Below are the code and all the weights of a small trained network. Each question names an input and a target symbol and asks about switching units off, where a switched-off unit gives its printed mean instead of its output.

import numpy as np


def w(rows, s, z=0):
    codes = np.array(rows[::2]) - 128.0
    scale = np.full(codes.shape[1], s)
    scale[-1] = z or s
    return codes * scale


def f(y):
    return np.maximum(y, 0)


def softmax(a):
    e = np.exp(a - a.max(-1, keepdims=True))
    return e / e.sum(-1, keepdims=True)


def log_softmax(a):
    a = a - a.max(-1, keepdims=True)
    return a - np.log(np.exp(a).sum(-1, keepdims=True))


def net(x, mask):
    ids = ['ΘΠΩβξφ'.index(c) for c in x.split()]
    T = len(ids)
    res = E[ids] + P[:T]
    u = 0
    for l in range(2):
        q, k, v = (res @ M[l].T for M in (Q, K, V))
        z = softmax(np.where(np.tri(T) > 0, q @ k.T / 3**0.5, -1e9)) @ v
        res = res + np.where(mask[u], z, O[l][:, -1]) @ O[l][:, :-1]
        u += 1
        y = f(res @ A[l][:, :-1].T + A[l][:, -1])
        res = res + np.where(mask[u : u + 8], y, B[l][:, -1]) @ B[l][:, :-1]
        u += 8
    return log_softmax(res[-1] @ U[:, :-1].T + U[:, -1])


Q, K, V, O, A, B = {}, {}, {}, {}, {}, {}
E = w([
[126,217,164],'Θ',
[193,134,103],'Π',
[161,164,169],'Ω',
[114,96,139],'β',
[107,154,69],'ξ',
[44,2,156],'φ',
],0.016)
P = w([
[241,99,215],'0',
[90,79,113],'1',
[125,51,61],'2',
[134,45,44],'3',
[120,72,47],'4',
[127,74,19],'5',
[121,92,14],'6',
[132,82,2],'7',
[114,77,85],'8',
],0.0079)
Q[0] = w([
[175,159,171],'L0H1',
[171,148,153],'L0H1',
[9,152,155],'L0H1',
],0.014)
K[0] = w([
[254,245,11],'L0H1',
[155,187,114],'L0H1',
[118,44,253],'L0H1',
],0.0075)
V[0] = w([
[161,53,187],'L0H1',
[236,40,235],'L0H1',
[191,162,254],'L0H1',
],0.0076)
O[0] = w([
[189,3,66,253],'L0H1',
[215,5,176,233],'L0H1',
[188,93,218,44],'L0H1',
],0.0067,0.0072)
A[0] = w([
[242,171,139,205],'L0N1',
[175,249,68,242],'L0N2',
[156,86,103,179],'L0N3',
[71,90,199,237],'L0N4',
[218,217,191,29],'L0N5',
[200,230,254,3],'L0N6',
[41,139,141,219],'L0N7',
[147,134,100,225],'L0N8',
],0.0085,0.004)
B[0] = w([
[194,136,218,154],'L0N1',
[119,124,200,149],'L0N2',
[154,141,116,245],'L0N3',
[148,136,82,208],'L0N4',
[107,164,201,134],'L0N5',
[64,246,171,135],'L0N6',
[212,83,122,155],'L0N7',
[132,126,151,169],'L0N8',
],0.012,0.011)
Q[1] = w([
[86,151,43],'L1H1',
[183,95,116],'L1H1',
[103,5,67],'L1H1',
],0.014)
K[1] = w([
[181,140,168],'L1H1',
[128,7,173],'L1H1',
[163,97,223],'L1H1',
],0.012)
V[1] = w([
[179,159,113],'L1H1',
[89,10,62],'L1H1',
[195,68,125],'L1H1',
],0.014)
O[1] = w([
[107,18,148,149],'L1H1',
[149,159,2,136],'L1H1',
[82,177,63,252],'L1H1',
],0.0077,0.038)
A[1] = w([
[59,123,72,254],'L1N1',
[130,245,163,228],'L1N2',
[156,182,69,57],'L1N3',
[115,232,113,91],'L1N4',
[198,135,59,40],'L1N5',
[51,50,107,68],'L1N6',
[218,89,254,3],'L1N7',
[76,62,124,203],'L1N8',
],0.0093,0.0087)
B[1] = w([
[229,162,158,252],'L1N1',
[87,41,225,144],'L1N2',
[78,97,190,220],'L1N3',
[161,117,150,168],'L1N4',
[36,166,186,224],'L1N5',
[89,203,159,185],'L1N6',
[130,103,2,221],'L1N7',
[154,125,156,188],'L1N8',
],0.0091,0.034)
U = w([
[117,100,96,84],'Θ',
[15,127,208,53],'Π',
[44,98,142,62],'Ω',
[248,127,80,198],'β',
[160,101,193,254],'ξ',
[52,139,69,126],'φ',
],0.012,0.0085)

Each question gives the input, a string of symbols that net reads in full, and the target symbol t.
The units are the heads (3 rows each of Q, K, V and O) and the neurons (one row each of A and B). Each row of codes is followed by its name. A weight is (code - 128) times the scale printed after its matrix; where a second scale follows, it is the last column's (O, A, B and U).
mask holds one flag per unit, layer by layer, with each layer's heads first. A switched-off unit (its flag False) gives its mean, the last column of its rows in O or B, instead of its output. The means were averaged over made-up inputs and are rounded, as every weight is.
A unit's drop is (log p(t) with every unit on - log p(t) with that unit switched off) / (log p(t) with every unit on - log p(t) with every unit switched off).
The circuit of an input: a set's keep is (log p(t) with only the set's units on - log p(t) with every unit switched off) / (log p(t) with every unit on - log p(t) with every unit switched off). Starting from the 12 units with the biggest drops (on a tie, the unit counted first), units are removed one at a time, each time the one whose removal leaves the highest keep (on an exact tie, the one counted first), for as long as the keep stays at least 0.8.
circuit, biggest first: the units of the circuit, biggest drop first
most important unit: the unit with the biggest drop
k most important neurons: the k neurons with the biggest drops, biggest first
top k neurons in layer l: the k neurons of layer l with the biggest drops, biggest first
input φ ξ β φ ξ Ω ξ β Π, target ξ: circuit, biggest first => [L1N7]
input ξ φ β φ φ Θ ξ, target ξ: top 2 neurons in layer 1 => [L1N5, L1N7]
input ξ ξ β β β Π ξ, target ξ: circuit, biggest first => [L1N5, L0H1, L1N7, L1H1]
input Π β φ Θ β ξ, target Π: circuit, biggest first => [L1H1, L0N1]
input ξ Θ β φ ξ Ω β, target ξ: top 4 neurons in layer 1 => [L1N5, L1N7, L1N3, L1N1]
input φ Θ φ β ξ Θ, target ξ: circuit, biggest first => [L1N7, L1N5]
input ξ Ω φ Θ Π φ φ, target ξ: circuit, biggest first => [L1H1, L1N5, L0H1]
input β φ Π β Π Π φ β Θ, target Π: circuit, biggest first => [L1N7, L1H1, L1N3, L1N5]
input ξ ξ Ω Π Θ Π ξ φ Ω, target Π: 2 most important neurons => [L0N2, L1N7]
input Θ φ ξ φ β φ β, target Θ: 2 most important neurons => [L1N7, L0N6]
input φ φ Ω Ω Π, target Π: circuit, biggest first => [L1H1, L1N5, L1N7, L1N3]
input Ω β φ Ω φ ξ Θ φ β, target Ω: 2 most important neurons => [L1N7, L0N6]
input Ω φ β ξ, target Ω: 3 most important neurons => [L1N7, L0N6, L1N1]
input Π φ φ φ Ω Θ, target Π: circuit, biggest first => [L1H1, L1N7, L1N5, L1N3]
input β Π φ β, target β: circuit, biggest first => [L1N5]
input ξ ξ Θ φ φ, target ξ: circuit, biggest first => [L1H1, L1N5, L0H1, L0N1]
input Ω φ β, target Ω: 3 most important neurons => [L1N7, L1N1, L0N6]
input β ξ Π φ φ φ ξ ξ, target β: 3 most important neurons => [L1N5, L1N3, L1N1]
input ξ β ξ φ β ξ Θ, target ξ: top 3 neurons in layer 1 => [L1N5, L1N7, L1N6]
input φ φ β β φ β Π Ω, target Π: most important unit => L1H1
